Below are the code and all the weights of a small trained network. Each question names an input and a class and asks about switching units off, where a switched-off unit gives its printed mean instead of its output.

import numpy as np


def w(rows, s, z=0):
    codes = np.array(rows[::2]) - 128.0
    scale = np.full(codes.shape[1], s)
    scale[-1] = z or s
    return codes * scale


def f(y):
    return y / 2 * (1 + np.tanh(0.7978845608 * (y + 0.044715 * y**3)))


def log_softmax(a):
    a = a - a.max(-1, keepdims=True)
    return a - np.log(np.exp(a).sum(-1, keepdims=True))


def net(x, mask):
    res = np.array(x, float).reshape(1, 8) / 4 @ E
    y = f(res @ A[0][:, :-1].T + A[0][:, -1])
    res = res + np.where(mask, y, B[0][:, -1]) @ B[0][:, :-1]
    return log_softmax(res[-1] @ U[:, :-1].T + U[:, -1])


A, B = {}, {}
E = w([
[71,194,79,175,186,61,129,164],'x0',
[164,89,201,57,122,114,55,68],'x1',
[131,214,119,230,111,92,143,152],'x2',
[104,134,176,157,190,119,54,58],'x3',
[180,51,161,156,84,187,210,97],'x4',
[28,95,239,238,223,49,178,91],'x5',
[102,96,192,50,135,119,42,142],'x6',
[202,143,82,176,2,203,133,48],'x7',
],0.0089)
A[0] = w([
[198,183,33,67,51,162,71,126,178],'n0',
[157,153,88,67,78,143,139,144,80],'n1',
[179,174,89,73,75,181,75,160,146],'n2',
[158,94,145,99,115,145,136,79,72],'n3',
[105,135,223,54,238,118,56,134,144],'n4',
[131,211,159,197,81,143,108,28,131],'n5',
[189,33,167,83,107,145,117,37,130],'n6',
[78,172,162,105,194,117,54,151,81],'n7',
[131,74,186,69,95,180,140,100,110],'n8',
[119,184,70,205,96,128,195,163,131],'n9',
[114,129,126,129,139,145,122,146,2],'n10',
[143,146,72,89,51,160,91,135,94],'n11',
[159,1,165,94,114,144,127,67,106],'n12',
],0.009,0.0033)
B[0] = w([
[219,79,2,102,27,156,97,178,251],'n0',
[171,82,107,66,70,148,136,154,188],'n1',
[132,114,37,66,4,95,120,157,221],'n2',
[61,78,127,159,98,167,127,124,163],'n3',
[75,183,145,31,190,52,20,139,232],'n4',
[203,132,87,231,132,169,52,42,187],'n5',
[169,75,189,61,147,208,136,137,216],'n6',
[73,160,95,141,168,26,64,134,195],'n7',
[123,81,195,123,142,174,129,110,193],'n8',
[124,197,147,211,124,138,193,180,210],'n9',
[120,117,115,134,125,110,120,178,122],'n10',
[150,30,16,102,83,187,135,166,200],'n11',
[74,66,227,131,81,206,114,108,203],'n12',
],0.0069,0.016)
U = w([
[111,145,128,92,157,52,56,126,191],'0',
[179,107,55,93,68,137,118,146,125],'1',
[150,68,189,92,109,154,110,86,253],'2',
[181,153,112,218,109,129,127,59,57],'3',
[122,174,124,168,137,115,246,195,45],'4',
],0.012,0.0018)

Each question gives the input, the list of numbers given to net, and the class t.
The units are the neurons (one row each of A and B). Each row of codes is followed by its name. A weight is (code - 128) times the scale printed after its matrix; where a second scale follows, it is the last column's (A, B and U).
mask holds one flag per neuron, in row order. A switched-off neuron (its flag False) gives its mean, the last column of its row in B, instead of its output. The means were averaged over made-up inputs and are rounded, as every weight is.
A unit's drop is (log p(t) with every unit on - log p(t) with that unit switched off) / (log p(t) with every unit on - log p(t) with every unit switched off).
The circuit of an input: a set's keep is (log p(t) with only the set's units on - log p(t) with every unit switched off) / (log p(t) with every unit on - log p(t) with every unit switched off). Starting from the 12 units with the biggest drops (on a tie, the unit counted first), units are removed one at a time, each time the one whose removal leaves the highest keep (on an exact tie, the one counted first), for as long as the keep stays at least 0.8.
circuit, biggest first: the units of the circuit, biggest drop first
k most important neurons: the k neurons with the biggest drops, biggest first
drop of u: that unit's drop, to one decimal
input [8,-3,8,-4,7,-6,0,-3], class 4: circuit, biggest first -> n9
input [-2,4,3,8,8,7,-8,-2], class 3: 2 most important neurons -> n5, n4
input [6,3,8,5,-8,7,-3,3], class 3: 3 most important neurons -> n5, n9, n2
input [-8,4,-6,6,-5,7,5,-3], class 0: 2 most important neurons -> n4, n7
input [0,8,0,6,-5,6,-3,6], class 0: 3 most important neurons -> n4, n9, n0
input [1,-4,-8,1,-3,3,-3,2], class 4: 3 most important neurons -> n4, n0, n5
input [-6,8,-4,3,7,-8,-2,2], class 2: 2 most important neurons -> n12, n6
input [1,-7,-1,-4,1,6,-7,7], class 4: 2 most important neurons -> n9, n0
input [-6,-6,5,7,4,0,-3,1], class 3: drop of n12 -> 0.0
input [-2,-7,-7,2,3,7,-3,7], class 3: drop of n5 -> 0.3
input [0,-6,7,-8,-8,4,-4,6], class 4: drop of n9 -> 1.0
